Each row is followed by its band, which names the range that a hidden value of the row falls in. A new part has a new value, new ranges and new names.
[ -73  -62   24 -126   54   34  -48   -8   57   27   46   50    0  -23
  -29  122  -37  112  -45  -80   41    6   16  -75  -90  155  -78  -84
  -14  111  -30   -6  -78 -113   18   50   82  -21   47   54   10    9
  -86   24 -144   13  -37   70  -79   48  -71]  X
[ -37   -6   34   29  -37   68 -142  -44   78  -79   82    5  -58  -47
  -21   53  -58   31   66  -33    4   11   11   13   13   69  -23   -1
   27  119   48  -28  -12   76  102   87   36   49  -11   23  -75  -74
  -82   32   16  -37   76   65   53   27  -52]  E
[ -79  203 -101  252 -171   26  -73  -42  136   -6 -129  -96   82  -89
 -118   82 -116   68  183  -91 -171  -97  -69   56   68  -15  -25  159
   78   35   88   89   39  188  122   98  118  -66   31  -52 -160 -286
 -111   84  145  -40  145   17  152  -12 -118]  Z
[-122    7 -254  -13   62  -93  170  259  -38   -2 -189  119  174 -177
 -158  -43  -88  140  -79 -156 -201 -107   23 -111 -342  113  -54  191
 -127   27 -109   24   11 -460 -134  -80   94 -298  118   63  -66  226
  -95   14   93  -24  -70  -34  -62  100  -75]  X
[ -56   28    7  -68   53  182 -114   -9   -7  -11  -44    0  128   33
   34   29  -68   57    7  -43  -37  -11   71   55  162   90  -13  -43
  123  120   15   44  -26  -67   31   43    3   71   23  -61    0 -114
   78   86    0 -179   41  -76  -10 -133  -18]  D
[-157    5 -230   -7    1  -71  127  194   -2  -45 -118   99  141 -144
 -170  -93  -88  107  -48 -146 -218  -86   37  -67 -317   68 -101  211
  -88    8 -103    3    1 -366 -110  -83   90 -222   60   34 -122  167
  -70  -11  134   18    4   -4  -25  129 -115]  K
[ -64  -77 -188 -158   93  -18   47   68   34   45  -70  113   98 -113
  -82   44 -102  160 -231 -170 -173  -11   44 -117 -290  108 -130   14
  -27  121  -88    2   10 -323 -104  -54  152 -179  163  -22  -36   97
  -25    0 -119  -17  -73   28 -116   28 -129]  E
[  12   61   34   56  -97  102 -155  -67   54  135 -176  -77  113 -127
  -14    6 -126  147  -49 -203 -264  -22   24   81   11   16  -40  -16
  160   66  -20   59   32   30   64   67   59  -29   96 -158   68 -241
   -6  -29  -97  -65   -4 -130   43    7  -39]  R
[ -49  136   79   42   19  107    1  185 -325 -139  -28  233  118  189
  112 -100  -49   13 -108  230   99 -189   53   47  174  -60   47  148
  -63  -21  124  -66  152  -49  193  -48  167   91  121  141  -98  -54
  208   -4  188  -21  261  -16   98 -231   73]  D
[  -6  -46   47 -105   42   30 -121  -49   43   12   98   48  -85   54
   12  129   19   83   39   -1  116   18    5  -76  -30  110  -33  -86
  -24  115    7   -1  -93   56   37  109   77   77   14  116   19  -43
 -122    2  -92   10  -47  124    5  -12    8]  B
[ -36  -45   59   42  -33   56 -110  -45   87  -89  102   14  -88  -80
  -36  103  -54   40  107  -62   52   22   15   -1   14  115   -3   -3
  -37   91   51  -45  -24   44  125  105    4   29  -43   54  -47    4
 -101   21   31  -14   69  100   13   85  -56]  X
[  36   28   31  -14   85   97  -79   62  113   97   70   38  118   47
 -179   25  -66   -7  227   47  104   50  118  162 -238  -73   20   -7
  182  -92  -55 -155  190   63  108  108  426  -83 -117  220  250   89
  -87   61   37   59  -13  134  123  -93   14]  E
[-197  136  141  -24  -12  -40   76  124  -64  189  -64  -55   -5    4
   -4  272   -5   62   77   64  145 -116 -120  -17  -40  149   -9 -224
  148  250   18  111 -132   14  130   70   38   19  200  138  -55  -81
 -200  135 -284  -16  -29    0   47  -61  -10]  M
[-108 -204  -82 -205  -18    8  112  -55   26  220  -64   68   61  -55
  -81   92 -102  137 -192 -227 -305  -11  101   87 -143    9 -226  -41
   60   17 -177  -11   55 -202  -80 -134   64  -79  141 -127  130  105
  178 -192 -150   93   78   48 -174  -61 -141]  D
[ -66  241 -108  346 -303  -28  -34   16  156  -27 -175  -63   82 -131
 -228  -75 -105  115  169 -171 -258 -156  -78   66  -27  -97  -89  303
   17  -78   34  122   20  207  146   70  163  -91   34  -37 -205 -352
 -136    7  199  111  182  -22  207  144 -147]  K
[ 406 -269  113  -85    6  106    2  274  203   95  -34  -57  -34  237
   21 -109   79   28  249 -268  124   79  149  174  109  -69   72 -129
 -106  -22  -72  203    5  149 -213  -84 -389  126  -18   75  483   16
  110  -25  -49 -138 -166 -121 -197 -333  253]  Z
[  -8   20   53  181  -32   33    3  -23  -19    5   25  -26 -160 -116
  -20  335  -42    5  299   -5  149  -17  -28   41  175  127  155  -49
  -25  159  135   33    7  163  240  194  -82   59   19  124  -22   86
 -111   54  113 -120   75  152   86  -50   32]  Q
[ -54  -61   57  -19  -13   65 -100  -29   62  -56   84   26  -58  -51
  -21   71  -49   51   38  -58   22   13   23   -4    8  112  -37  -28
  -12  107   15  -29  -40   -6   87   72    7   41   -7   29  -32  -14
  -63    5  -26  -10   62   65  -13   59  -52]  K
[  11  -84    0  -66 -136   50  -58 -123  -88  242 -221   18   60 -191
   -4  -49 -136  234 -255 -340 -467  -11   99   64  -96  -14 -130    6
   98   25 -129   52   33 -125   -1  -23   -1  -12  176 -250  122  -91
  148 -284 -117   43  -26 -119  -39   98  -51]  M
[ -15   51   20   64  -84   43 -177  -86   43 -125   68   63  -56  -19
  -28   26  -42   50   94  -10  -31  -29   -3    6  107   35  -45  117
  -36   47   72  -18   12  147   97   55   59   42  -56   32  -83  -87
  -70  -26  124   -2   86   76   91   15  -40]  B
[ -94   -3  -96   -4   18  -42   -1   68    0  -25  -23   66   13  -97
  -71   18  -89   78    2  -47  -78  -39  -25 -129 -113  133  -47   86
 -101  120    4   12    5 -170  -31   17   82 -116   47   26  -58   59
 -118  -45   34   19  -17   80  -37  102  -53]  E
[-100   69  112  182  -25  -39  154   95 -116  176  -63    0 -156 -165
 -110  396  -17   26  303   57  194 -117 -107   19  168  177  134 -110
    5  217   50  111  -47   71  297  196   -6    8  133  203   41  132
 -191   18  -50  -10   37  118   86    9   69]  D
[-125   66  137  197  -36  -49  215  143 -163  211 -129   17 -138 -186
 -104  455   34   60  282   39  190 -186  -99   86  168  170  147 -111
    4  160   -3  105  -96   23  342  190  -51   -5  183  255   40  170
 -175   50  -60  -25   77   52  106  -29   87]  W
[  21   -2   44   21   21   26 -125  -34   40  -55  122   44  -43  -12
  -44   72  -86   -6  230   19   89   72   46   -6  -59   68   49   40
  -37   24   91 -106  130   79   55   80  131  -37 -150  120  108  143
 -112  -41  142    8  -39  193   37   24   11]  Q
[ -75  165    4   82  -96  135  -86  -61    6 -221   57  120   91    8
  -98    1 -123   40  104  -42    8  -42   42   52  227   36  -76  186
    7    5  147   17   83   83  154  -35  103   22  -97  -12 -163  -50
   92   66  227  -43  149   49   49   -8 -164]  K
[-130  -59  -16  -77  -18   10  -34  -17   27  -16   45   58    8  -42
  -48   10  -88   70  -46  -68  -97  -10   20  -45  -79   97 -122   31
  -30   79  -24  -33   -3 -119   -8  -22   68  -35   15  -23  -43   20
  -21  -76  -22   62   62   80  -66   85 -103]  R
[-177    9 -122 -161  102   42  107  141  135  154   -3   69  266    8
 -289   27  -75    8   86  -21  -94  -16  136  231 -403  -83 -171   20
  291  -91 -218 -145  154 -201  -35  -98  439 -226  -38  158  155  230
  -13  112  -37   63   31   54   46 -143 -144]  D
[  30  -22   22 -143   59  100   38   98  100   95   64   32   40  232
 -111   34   63   91  135  -49  259    9   76  -22  -84   27  -50 -110
   34    5  -62  116 -148   48   13  112  161  149    8  205   99 -121
  -36   80  -96   67  -66  107  -17  -75   12]  M
[ -83   80    2  -57  -12  136 -106  -44 -126  -36  -53  144  114   52
  -25  -54  -40   91  -34   22 -102 -101   55   39  260   38  -97  129
   38   23  -18   43   -7  -47   61  -17  109   70    3  -31  -15  -92
  125  -74  106  -33   98  -52   43  -82  -12]  Q
[ -28  -66   12  -97   12   15 -136  -62   52  -15   86   62  -47   27
    5   51  -24   70   -3  -16  -19   11   19  -44  -48   72  -82   -1
  -38   67  -10  -50  -13   16  -11   33   88   13  -13   47   25  -18
  -73  -62  -32   36    7  109  -16   -5  -23]  B
[-52 -20  47 -15  18  72 -95 -14  -9 -69  98  32 -50  66  37  68 -31  11
 106  53 105  -1  22 -27  86  93  17 -12 -39  97  74 -24 -20  45  75  91
  19  99 -30  74 -34 -37 -33   2  68 -35  81 117  14 -38  10]  Z
[ -95   32  -37   53  -76  -44  -64   -5   43  -19   -9   -4  -26  -53
  -28   27  -80   67   43  -42  -97  -44  -55  -88  -56   84  -58   75
  -67  101   44   21  -10    6    5   38   45  -46   35   -8  -95  -96
 -130  -55   31   44   46   86   13   85  -61]  Z
[  30  182  -72   96 -274   58 -119 -183  -61  220 -322   78  129 -186
 -214 -132  -64  309 -108 -326 -508 -135   50   99   49 -127 -195  250
  154 -116 -165  184  -46   94  108   55  234    6  109 -172   33 -318
   58 -268   50  139  -24 -167  208  162  -68]  B
[ -58  -96   32 -179   40   27  -49  -67   77   66   35   44   12   -8
    9  165  -57  144 -110 -144  -13   26   23  -72  -91  157 -118 -119
  -20   96  -24   -6  -58 -107  -24    0   52  -40   67   -8   47    3
  -34   -8 -200   17  -54   75 -149   14 -107]  W
[ -59   37   65  -42   50   64   -4  -10  -99   79   42   13  -83  100
   33  241   64   73  179   54  254  -23   20  -48   42  122   91 -134
   24  114   43   61 -173   78  149  224   34  197   39  207  -27  -32
  -97   58    3  -52  -26  145   95  -59   70]  B
[ -85   17   29  -36   26  131  -91  -17   10  -65   64   11   16   40
   19   80  -43   30   52    4   78   -2   45   17   76   93   -4  -52
   70  129   53    2  -57    5  101   91   27  111    8   34  -95  -84
    2   97   16 -103   86   42   30  -59  -46]  D
[-140  135  145 -190   39   54  135  149  -93  148   35   28   -1  179
  -79  195  119  108  153   -2  393  -45   13  -39 -104  135  -18 -265
  164  170  -35  197 -323    3  112  119   45  228   97  294  -59  -15
 -135  190 -225   -1 -176   40   70  -20    6]  R
[ 115   14   71  -42 -119   65 -152 -135  -19  344 -312 -107  171 -163
   68   38 -201  207 -114 -361 -488   43   72  143  -23  -22  -49  -89
  220   41  -39   77  181   14  -85  -69  -42 -120  127 -315  338 -115
  111 -203 -178 -104 -186 -197  -64  -93   11]  Q
[ -71  -51  -18  -73  -15  -17  -84  -40   28   52  -17   17  -10  -32
   26   69  -64   97  -69  -66 -135  -24  -18  -61  -54   92  -91  -13
  -26  115  -15    0  -13  -51  -43    0   29  -40   77  -43    0  -58
  -63  -78  -85   12    9   48  -52   -2  -43]  Q
[ -51  -14  -25  -85   75  -10  -66  -14   15   10   47   72  -37  -37
  -26  147  -44   93    8   -9   62    4  -25 -145  -76  168  -32  -42
  -57  157   23    3  -41  -77   10   81  121  -48   41   88   -5   42
 -152    2  -78    0  -84  131  -35   43  -32]  Q
[   9  -14  128   24   -5   44 -105  105  119  -50  156   62   30  -58
 -173  -40  -78  -69  234   19   57   61  117  245 -281  -79   -7   37
  150  -79  -38 -242  236   63  122  -18  251 -121 -178  213  189  267
 -111   45   78   61   35   83  127   -9  -18]  K
[ 15 -32  65 -40  59 113 -87   9 -35 -35 109  47 -66 105  32  81  25  31
 124  48 211  20  75  -7  20  65  74 -67  -4  70  45 -23 -68  64 125 172
  59 177 -20 169   4 -25 -32  39  57 -49  33 124  70 -59  64]  Z
[ -79   -1    1  -12   -2   70 -116  -26   32  -52   40  -10    6   67
   47   52  -35   24   79   27    2  -25    8   -9   92   76  -18   12
   -5   89   50   -4  -34   40   20   63    0   68  -12   11  -58 -119
  -29   22   62  -65   98   61   14  -79  -12]  Q
[-140   -7  220  -25 -121  -40   11  163 -145   23   48  203    5   84
  -91 -133   42   -1    8  153  -43 -196   33  229  -30 -120 -158  135
   10 -146 -144 -154   93   14  141 -152  179   -6    2  210  110  110
   34 -179   20  262  245  -23  109  -51   47]  W
[ -52    3   36   28   29  124  -37  -13  -26  -68   81    7  -53   10
   26  176  -43   12  141    5  163   17   52   20   91  108   85  -71
   31  138  108   -3  -37   43  173  149  -21  135    5   89  -94    6
   -2  105   83 -131   93  111   48  -61  -20]  D
[ 353 -170   -6 -226    9   45   67  121  392  190   44   62    0  247
 -222   95   89  175   65 -336  186   71  102   93 -163 -108 -184 -171
   10  -53 -148  222  -47  230 -135  -81  100   17   85  181  365  -79
   10   88 -329   92 -225   53 -174 -276  -27]  Q
[ 157  -71   23 -216   65  118   29   62  234  122   78   73   33  189
 -193   95   68  170   53 -212  266   61  104    2 -144   17 -125 -173
   64    1 -108  156 -149   80    5   72  200  100   40  200  181  -97
  -30  129 -257   75 -174   81  -83  -85  -58]  K
[ -37  -98   55 -130   18   37  -82  -36   58   20   48   44  -36  -32
   10   96  -41  122  -93 -121   -4   19   19  -66  -60  144  -90  -97
  -28  124  -23    2  -77  -82   10   29    9   10   64    2   17  -22
  -55  -20 -170   12  -31   44 -100   53  -64]  X
[  11  -60  115   57  -11   83 -123  -64   43 -125  170   36 -124  -62
   -7  133  -70    0  191  -30  148   74   57   25   36  112   71  -16
  -57   62  115 -108   52   90  176  128    0   59 -118  103   13  118
  -67    5  114  -30   61  170   21   70  -22]  X
[-113  -93  102 -119  -91   -1  -10   15 -128   71   20  174  -39   26
  -63  -89    6   66  -93   13 -163 -115   50  112   61  -36 -197   79
    1   -9 -152  -35    7  -46   44 -119   65   62   52   26   82   59
  103 -259  -32  183  153   -5    6  -10    7]  Z
[ -57  227 -116  158 -123  103 -140 -110   99  -68 -110  -13  139  -36
 -110   57  -94  101  137  -90 -158  -84  -15   56  183   -4  -61  193
   96    7   81   97   14  164  100   71  148  -23  -24  -65 -154 -273
  -27   98  187  -94  104  -14  148  -62 -128]  B
[-153  -40   61  -82  -65  -35    7   88   15   65   69  110   32   44
 -145  -68  -18  -11   33   68 -112  -89   45  184 -170  -97 -191   77
  101  -59 -151 -132  103   -7   28 -128  222  -62  -13  124   87  107
  -11 -112  -19  193  162   53   65  -59  -47]  Z
[ -55   57 -100  -95  166  106   47   89  121  137   -4   46  249   25
 -267   76 -100   31  250  -24   88   53  125   83 -226   36  -21    4
  183  -63  -90  -60  140 -146   -4   66  438 -177 -130  176  249  186
  -65  110   46    8 -116  131   11  -69  -61]  M
[  -7    8   99   44   27   62   15  142  -33  114    9   57   76  221
  -46   16   46   23  184  153  190 -111   68  116  -70  -85   52   34
   -9 -192  -50 -102   57   86  160  144  313   57  -14  292  185  -95
  -16  -17   83  154  172  125  113 -148  117]  W
[ -78   65    9  161  -63  -32   -5   20    4   39  -41  -27  -96 -106
  -47  210  -46   50  168    9   30  -87  -96  -44   79  118   49    8
  -42  159   72   67  -37   89  159  150   18  -10   89   79  -79  -73
 -178   13   18  -11   76   97   77   30   -1]  Z
[   2  -48   23  -71   43  132 -148  -30   17  -41   27   26   22   57
   59   32  -27   48   19  -22   -4    4   63   29  134   74  -10  -27
   25   95   16    3  -27    3   14   50  -25   89   -2  -10   27  -81
   39   21   18 -123   46   -6  -13 -123   21]  Q
[ -46  -88  113  -28  -47  -53   18  166 -100  109    4  154  -28  184
  -22  -66   79    3   15  194  -25 -201    2  151   39 -128 -108   98
  -69 -110 -146  -86   76   68   52  -79  160   27   81  205  181  -17
   33 -199   -5  222  243   37   61 -207  141]  B
[-101  -40 -158    5  -11  -53   54  162   45  -87  -45  102   54 -160
 -163  -81  -54   92  -22 -141 -156  -60   39  -38 -279   70  -87  178
  -96   21 -101  -26  -20 -279  -56  -45   57 -172   29   69 -101  164
 -108   -5  105   22   13    2   -3  148  -89]  X
